Here is a tiny trained network, its code and every weight. The questions are about switching its units off for an input and a target symbol, where a switched-off unit gives its printed mean instead of its output.

import numpy as np


def w(rows, s, z=0):
    codes = np.array(rows[::2]) - 128.0
    scale = np.full(codes.shape[1], s)
    scale[-1] = z or s
    return codes * scale


def softmax(a):
    e = np.exp(a - a.max(-1, keepdims=True))
    return e / e.sum(-1, keepdims=True)


def log_softmax(a):
    a = a - a.max(-1, keepdims=True)
    return a - np.log(np.exp(a).sum(-1, keepdims=True))


def net(x, mask):
    ids = ['γηλξπσψ'.index(c) for c in x.split()]
    T = len(ids)
    res = E[ids] + P[:T]
    u = 0
    for l in range(3):
        r = res
        for j in range(3):
            rows = slice(3 * j, 3 * j + 3)
            q, k, v = (r @ M[l][rows].T for M in (Q, K, V))
            z = softmax(np.where(np.tri(T) > 0, q @ k.T / 3**0.5, -1e9)) @ v
            o = O[l][rows]
            res = res + np.where(mask[u + j], z, o[:, -1]) @ o[:, :-1]
        u += 3
    return log_softmax(res[-1] @ U[:, :-1].T + U[:, -1])


Q, K, V, O = {}, {}, {}, {}
E = w([
[115,136,145,129,70,142],'γ',
[74,4,67,52,176,127],'η',
[28,135,184,182,146,91],'λ',
[173,229,177,136,243,38],'ξ',
[157,84,117,152,192,126],'π',
[163,115,122,222,152,185],'σ',
[167,157,130,204,92,173],'ψ',
],0.013)
P = w([
[248,64,116,253,110,43],'0',
[138,162,81,18,54,65],'1',
[138,128,157,70,101,127],'2',
[145,134,158,86,110,158],'3',
[142,133,159,96,118,174],'4',
[135,133,161,105,120,175],'5',
[128,134,165,110,115,171],'6',
[118,141,171,118,110,168],'7',
[108,140,179,121,109,168],'8',
[101,143,183,127,108,161],'9',
[94,147,192,129,108,163],'10',
[89,140,204,126,102,149],'11',
],0.011)
Q[0] = w([
[58,180,241,123,112,226],'L0H0',
[253,78,121,184,143,149],'L0H0',
[99,73,129,154,138,166],'L0H0',
[144,169,151,38,117,125],'L0H1',
[125,128,4,7,118,153],'L0H1',
[152,163,230,186,219,200],'L0H1',
[173,178,66,97,64,136],'L0H2',
[254,196,98,183,82,109],'L0H2',
[59,80,76,160,166,173],'L0H2',
],0.0065)
K[0] = w([
[131,141,225,84,101,166],'L0H0',
[182,89,138,126,143,95],'L0H0',
[122,171,96,109,186,67],'L0H0',
[141,138,176,107,46,184],'L0H1',
[132,62,115,131,71,151],'L0H1',
[181,145,169,113,162,117],'L0H1',
[180,132,84,106,85,92],'L0H2',
[156,128,103,166,121,1],'L0H2',
[52,121,180,148,32,163],'L0H2',
],0.0096)
V[0] = w([
[161,126,128,89,173,207],'L0H0',
[84,196,155,93,165,160],'L0H0',
[209,255,53,64,142,87],'L0H0',
[177,219,199,120,157,60],'L0H1',
[53,205,112,122,121,65],'L0H1',
[231,79,127,74,86,101],'L0H1',
[132,175,143,159,17,156],'L0H2',
[161,169,168,47,105,202],'L0H2',
[157,187,127,104,203,123],'L0H2',
],0.0077)
O[0] = w([
[39,166,117,109,126,228,81],'L0H0',
[2,181,122,18,162,169,137],'L0H0',
[168,112,112,17,146,95,77],'L0H0',
[150,49,19,82,127,115,255],'L0H1',
[121,139,84,106,125,127,168],'L0H1',
[192,157,156,164,90,66,120],'L0H1',
[164,115,163,144,159,117,119],'L0H2',
[46,141,175,59,148,171,85],'L0H2',
[53,132,97,180,71,172,129],'L0H2',
],0.0079)
Q[1] = w([
[161,104,222,64,204,65],'L1H0',
[206,163,133,192,131,17],'L1H0',
[216,121,170,192,136,159],'L1H0',
[91,105,149,26,79,165],'L1H1',
[140,118,182,173,127,155],'L1H1',
[74,169,55,62,35,156],'L1H1',
[114,128,113,203,180,157],'L1H2',
[130,70,95,126,148,147],'L1H2',
[253,247,225,202,234,114],'L1H2',
],0.0073)
K[1] = w([
[117,173,122,124,153,96],'L1H0',
[138,146,158,129,146,100],'L1H0',
[127,104,106,171,123,77],'L1H0',
[141,89,138,141,177,119],'L1H1',
[135,124,179,130,206,145],'L1H1',
[173,64,109,131,121,114],'L1H1',
[100,159,165,129,76,88],'L1H2',
[99,144,66,118,136,85],'L1H2',
[157,91,142,166,151,4],'L1H2',
],0.014)
V[1] = w([
[138,42,40,153,170,157],'L1H0',
[78,28,136,106,104,165],'L1H0',
[202,104,120,153,90,60],'L1H0',
[88,97,148,96,184,91],'L1H1',
[131,86,153,75,84,184],'L1H1',
[7,119,149,57,130,206],'L1H1',
[116,64,174,151,77,248],'L1H2',
[161,2,195,99,173,32],'L1H2',
[166,23,177,231,74,133],'L1H2',
],0.0063)
O[1] = w([
[128,82,172,91,62,150,152],'L1H0',
[122,116,130,89,253,133,120],'L1H0',
[29,98,101,113,122,117,179],'L1H0',
[156,174,173,142,132,143,112],'L1H1',
[112,131,108,190,149,225,90],'L1H1',
[149,179,72,185,131,163,1],'L1H1',
[111,44,169,14,90,87,115],'L1H2',
[141,121,116,99,254,61,171],'L1H2',
[246,81,138,137,154,59,189],'L1H2',
],0.0069,0.024)
Q[2] = w([
[249,143,82,185,198,72],'L2H0',
[166,136,12,228,141,87],'L2H0',
[167,228,85,96,116,162],'L2H0',
[254,170,157,182,167,98],'L2H1',
[176,92,66,110,175,34],'L2H1',
[215,183,220,40,190,131],'L2H1',
[249,139,111,53,169,105],'L2H2',
[175,112,167,213,153,114],'L2H2',
[8,211,226,90,128,122],'L2H2',
],0.0082)
K[2] = w([
[179,161,64,147,180,99],'L2H0',
[167,138,101,243,101,153],'L2H0',
[154,116,128,88,127,127],'L2H0',
[152,59,152,127,114,86],'L2H1',
[149,97,131,168,145,122],'L2H1',
[123,103,164,67,141,47],'L2H1',
[133,40,137,106,193,89],'L2H2',
[128,163,130,149,113,82],'L2H2',
[96,147,246,135,162,128],'L2H2',
],0.014)
V[2] = w([
[156,152,116,104,165,101],'L2H0',
[153,111,181,168,133,173],'L2H0',
[51,153,144,131,136,180],'L2H0',
[145,108,220,172,82,99],'L2H1',
[173,67,77,104,77,166],'L2H1',
[106,146,187,80,99,141],'L2H1',
[39,144,148,118,127,165],'L2H2',
[51,47,131,124,2,79],'L2H2',
[168,195,106,40,114,124],'L2H2',
],0.0092)
O[2] = w([
[65,61,131,152,42,101,153],'L2H0',
[141,147,129,45,130,153,94],'L2H0',
[179,64,114,121,127,3,47],'L2H0',
[150,39,218,163,79,139,203],'L2H1',
[170,2,103,148,170,233,137],'L2H1',
[101,199,97,181,43,91,91],'L2H1',
[169,34,151,245,143,134,41],'L2H2',
[165,236,105,174,125,155,252],'L2H2',
[213,139,254,162,153,227,82],'L2H2',
],0.0056,0.035)
U = w([
[209,127,84,14,123,1,183],'γ',
[62,142,137,54,144,175,142],'η',
[93,78,186,105,218,138,146],'λ',
[35,186,109,238,173,28,252],'ξ',
[113,51,17,113,119,128,35],'π',
[164,213,188,148,66,102,42],'σ',
[118,113,61,153,21,108,49],'ψ',
],0.0056,0.0041)

Each question gives the input, a string of symbols that net reads in full, and the target symbol t.
The units are the heads (3 rows each of Q, K, V and O). Each row of codes is followed by its name. A weight is (code - 128) times the scale printed after its matrix; where a second scale follows, it is the last column's (O and U).
mask holds one flag per head, layer by layer. A switched-off head (its flag False) gives its mean, the last column of its rows in O, instead of its output. The means were averaged over made-up inputs and are rounded, as every weight is.
A unit's drop is (log p(t) with every unit on - log p(t) with that unit switched off) / (log p(t) with every unit on - log p(t) with every unit switched off).
The circuit of an input: a set's keep is (log p(t) with only the set's units on - log p(t) with every unit switched off) / (log p(t) with every unit on - log p(t) with every unit switched off). Starting from all 9 units, units are removed one at a time, each time the one whose removal leaves the highest keep (on an exact tie, the one counted first), for as long as the keep stays at least 0.8.
units of the circuit, in order: the units of the circuit, biggest drop first
unit that matters most: the unit with the biggest drop
which heads matter: for each layer, one digit per head in row order, 1 if its drop is at least 0.15 and else 0, layers parted by /
drop of u: that unit's drop, to one decimal
input λ λ π λ λ σ λ λ, target ξ: units of the circuit, in order -> (L2H1; L0H0; L0H1)
input λ λ λ, target λ: units of the circuit, in order -> (L1H2; L0H2; L0H0; L2H1)
input η λ λ η, target η: unit that matters most -> L0H1
input ξ λ ξ η λ ξ, target λ: which heads matter -> 111 / 101 / 001
input η ξ λ λ ξ ξ ξ λ ξ, target ξ: units of the circuit, in order -> (L0H1; L1H2; L0H2; L2H1)
input ψ π π, target η: which heads matter -> 001 / 001 / 111
input ξ λ λ η π γ ξ γ η σ, target γ: units of the circuit, in order -> (L0H1; L2H0; L1H2)
input η λ η, target η: which heads matter -> 111 / 011 / 101
input λ γ λ, target η: which heads matter -> 111 / 001 / 101
input λ ψ ξ λ λ η γ λ ξ σ, target γ: which heads matter -> 111 / 101 / 110
input η η λ, target γ: which heads matter -> 110 / 111 / 001
input λ η λ λ λ σ ξ π ξ, target η: which heads matter -> 111 / 001 / 101
input σ γ λ, target γ: which heads matter -> 111 / 111 / 001
input π λ ξ λ σ, target π: unit that matters most -> L1H0
input ψ η λ π ξ λ λ λ η η, target ξ: units of the circuit, in order -> (L1H2; L2H1; L2H2; L0H0)
input λ η ξ η η, target λ: which heads matter -> 101 / 100 / 001
input λ ξ ψ, target ψ: which heads matter -> 101 / 101 / 011
input λ ξ λ ξ ξ λ λ ψ γ, target σ: drop of L1H1 -> 0.4
input λ λ σ η η λ, target λ: drop of L0H2 -> 0.2
input ξ λ ξ ξ ξ λ γ γ λ ξ, target ξ: units of the circuit, in order -> (L1H2)
input γ ξ λ λ λ λ η π σ, target π: drop of L2H1 -> 0.2
input σ η π ξ γ λ ψ η η ψ λ ξ, target η: drop of L2H2 -> 0.3
